Rows, each with roughly how far along a hidden order it lies (0 to 10)
In the rows, zero is written as 128.
[136 116  93  79 136 138 125 144  68 144 126 152 118  98 115  96 122 159
 138 137 239 138 103 150 138 109 217 127 125 130 134 110  91 117 127 120
 108 164 207 153 127 119  89 129 165 135 157 133 161  93 120 127 136 148
 130 134 139 151 156 112 130 187 119 151 154  79 153 137 127 100 193 152
 118 121 127 130  70 141 143 128 114  81 124 125 123 155 129 153 123 116
 127   7 100  85 177 133 132  92 113 109 140 138 134 108 107 117 136 160
 123 129 114  97 145  96 122 103 140 208 123 124 132  91  53 104 130 127
 124 136 115 152 129 130 152 109 165 112 133 133 137 146 158 138 130 129
  84 144 116  97 109 119 129] : 8
[106 112 145  97 156  94 108 187 128 135 168 124 129 136 130 184 183  77
  84 109 121 151 162 255  92 133 122  96 105 120  51 101 137 167 146 101
 144 132 159 108 175  92 129 128 132 196  98 110 114 144  80  90  67 103
 152  93 160 151 124  90 114   2 152  76 172 143 147  88 135 122  77 156
 140  70 111  95 203 185 116 121 141 137 146 145 104  77 107 167 129  43
 176 194 165  67 213 116 110 112 128  63  83 107 148  49  67 123 191 133
 156 163 142 142 150 199 124 198 139  28 199 112 111 106 231 189 116 106
 151 122 166 157  74 138 164 144 101 113  98  62 116  78 161 141 156 137
 122 150 138 160 168 129 233] : 0
[126 119  98  91 140 123 122 159  97 138 138 142 123 111 123 127 140 134
 118 127 220 139 127 184 128 119 181 118 118 125 105 110 110 131 134 113
 114 157 182 138 149 117 101 130 156 158 142 123 147 113 107 124 113 130
 138 123 145 147 148 100 127 119 124 123 157  99 146 121 129 106 164 150
 123 102 121 122 116 147 137 123 128 108 135 133 115 118 122 151 125 101
 148  66 122  77 182 129 124 105 114  99 132 133 140  86 112 120 161 160
 140 136 120 113 149 167 121 134 148 159 155 119 121  99 127 131 124 121
 130 131 140 156 112 137 146 125 142 104 128 112 127 131 162 141 142 127
 101 144 125 114 110 127 145] : 5
[115 116 127  93 153 104 114 171 110 136 153 133 124 127 125 161 159  94
 102 118 162 148 146 231 104 128 155 105 108 126  73 107 125 149 141 110
 130 144 176 123 164 102 118 128 146 175 124 117 136 126  90 104  80 115
 151 107 155 147 130  98 118  40 143  96 163 121 147  99 134 114  98 158
 134  85 116 106 181 171 125 121 138 121 138 137 108 103 112 160 128  63
 163 135 156  59 213 118 116 101 125  75  99 115 143  59  73 122 179 142
 147 152 134 124 125 175 124 176 142  89 184 115 119 107 185 160 119 111
 145 125 151 148  87 139 167 137 120 113 108  83 122 101 162 141 147 135
 114 150 131 142 150 123 209] : 2
[116 119 117  84 152 107 115 166  98 138 152 137 124 118 124 147 158 102
 108 120 179 147 139 220 113 124 160 109 112 127  81 106 125 146 138 110
 125 141 173 129 162 107 115 128 154 173 125 118 134 128  97 122  95 117
 146 113 154 144 137 102 122  63 139 108 169 115 145  99 132 112 127 154
 131  90 118 109 158 168 125 122 133 123 137 138 113 112 104 158 127  67
 154 119 143  76 182 120 118  99 123  71 111 120 145  70  83 121 180 143
 146 147 128 118 147 161 123 158 141 131 171 116 123 101 164 153 124 112
 143 127 149 153  99 136 161 132 126 109 109  84 123 111 161 141 145 133
 113 146 128 140 145 122 193] : 3
[148 123  82  66 130 151 132 135  53 145 111 162 112 103 110  62 106 182
 158 147 255 138  83 137 154  98 236 140 132 134 169 113  81 104 122 128
  99 172 212 166 129 130  64 130 175 114 178 138 172  78 121 151 150 159
 118 137 133 152 171 123 134 237 109 168 147  65 152 156 123  89 230 150
 110 133 131 138  40 124 149 130 105  59 118 116 130 180 134 147 121 147
 115   1  73  95 161 139 141  89 110 128 158 141 131  97 123 113 122 172
 115 117 108  81 143  62 120  76 146 255 105 129 135  88  31  93 134 129
 118 141 103 152 141 124 146  99 179 116 151 164 143 161 161 141 124 127
  82 142 111  78  80 116  84] : 10
[125 119 110  97 142 116 119 155  99 135 142 139 127 114 126 135 146 123
 117 130 209 135 130 182 124 120 182 113 118 124  99 110 110 138 136 113
 127 161 186 139 154 111 100 130 150 163 138 120 142 113 106 116 108 126
 141 120 147 148 134  93 126 105 125  95 155 108 144 115 133 107 155 149
 128 100 119 114 127 160 134 122 132  77 136 136 112 118 119 152 126  89
 151  84 132  63 191 126 120 104 117  96 129 126 145  70  98 120 159 143
 138 138 120 120 151 132 122 150 147 148 157 118 114  97 136 136 122 123
 142 130 137 159 112 139 150 123 134 104 123 102 126 121 153 142 145 129
 104 144 134 122 126 129 173] : 4
[146 121  73  82 129 149 133 130  61 141 108 162 119  87 115  74 105 182
 159 145 255 136  88 124 159 102 244 137 133 129 151 122  78 105 128 124
 101 177 226 171 127 131  65 132 173 117 180 137 172  75 124 155 145 157
 117 148 130 150 163 110 139 249 102 165 140  66 151 154 122  90 241 147
 113 131 131 143  40 113 154 129 108  70 119 120 130 181 136 149 121 144
 115   1  81  89 179 141 140  88 104 144 164 155 130 124 127 115 118 172
 120 113 106  84 144  62 120  80 156 255 116 129 131  92  26  86 133 128
 119 140 109 151 154 127 136  95 183 112 152 167 140 168 161 140 132 123
  79 140 115  73  77 124  81] : 10
[126 120  99 119 144 105 120 154 120 130 144 132 138 116 136 149 157 119
 105 119 206 144 119 198 117 126 154 107 113 116  78 109 118 149 138 105
 130 155 157 132 158 117  98 134 141 174 126 117 134 120 105 109  90 114
 150 110 149 145 117  86 129 100 122 100 161 115 143 107 130 107 146 141
 133  84 115 108 144 144 135 119 140 127 139 139 113 107 113 158 128  85
 160 106 146  82 199 128 111 113 113  96 126 128 145  73  98 122 166 139
 143 141 108 125 156 153 121 178 148 116 160 112 105  96 154 140 116 113
 141 128 158 166 115 142 137 119 102  96 122  91 121 120 156 146 161 123
 115 144 136 125 133 140 192] : 3
[122 118 117  92 146 116 117 161  84 137 143 141 125 114 122 137 145 119
 116 125 201 145 128 203 121 118 177 114 115 127  90 102 114 136 135 112
 120 155 175 136 157 112 112 129 152 162 140 120 145 116 103 116 101 125
 141 116 147 148 142 104 124  88 132 110 158 114 149 116 131 109 145 153
 127 101 118 112 129 161 130 123 132 109 136 135 113 122 117 157 126  87
 152  92 136  72 192 122 123  96 118  88 119 126 143  81  94 118 163 144
 138 144 126 118 145 145 119 159 144 125 165 117 122  97 156 143 123 116
 136 128 142 150 103 137 158 122 124 112 130 100 128 121 160 142 142 132
 107 148 125 123 133 124 183] : 4
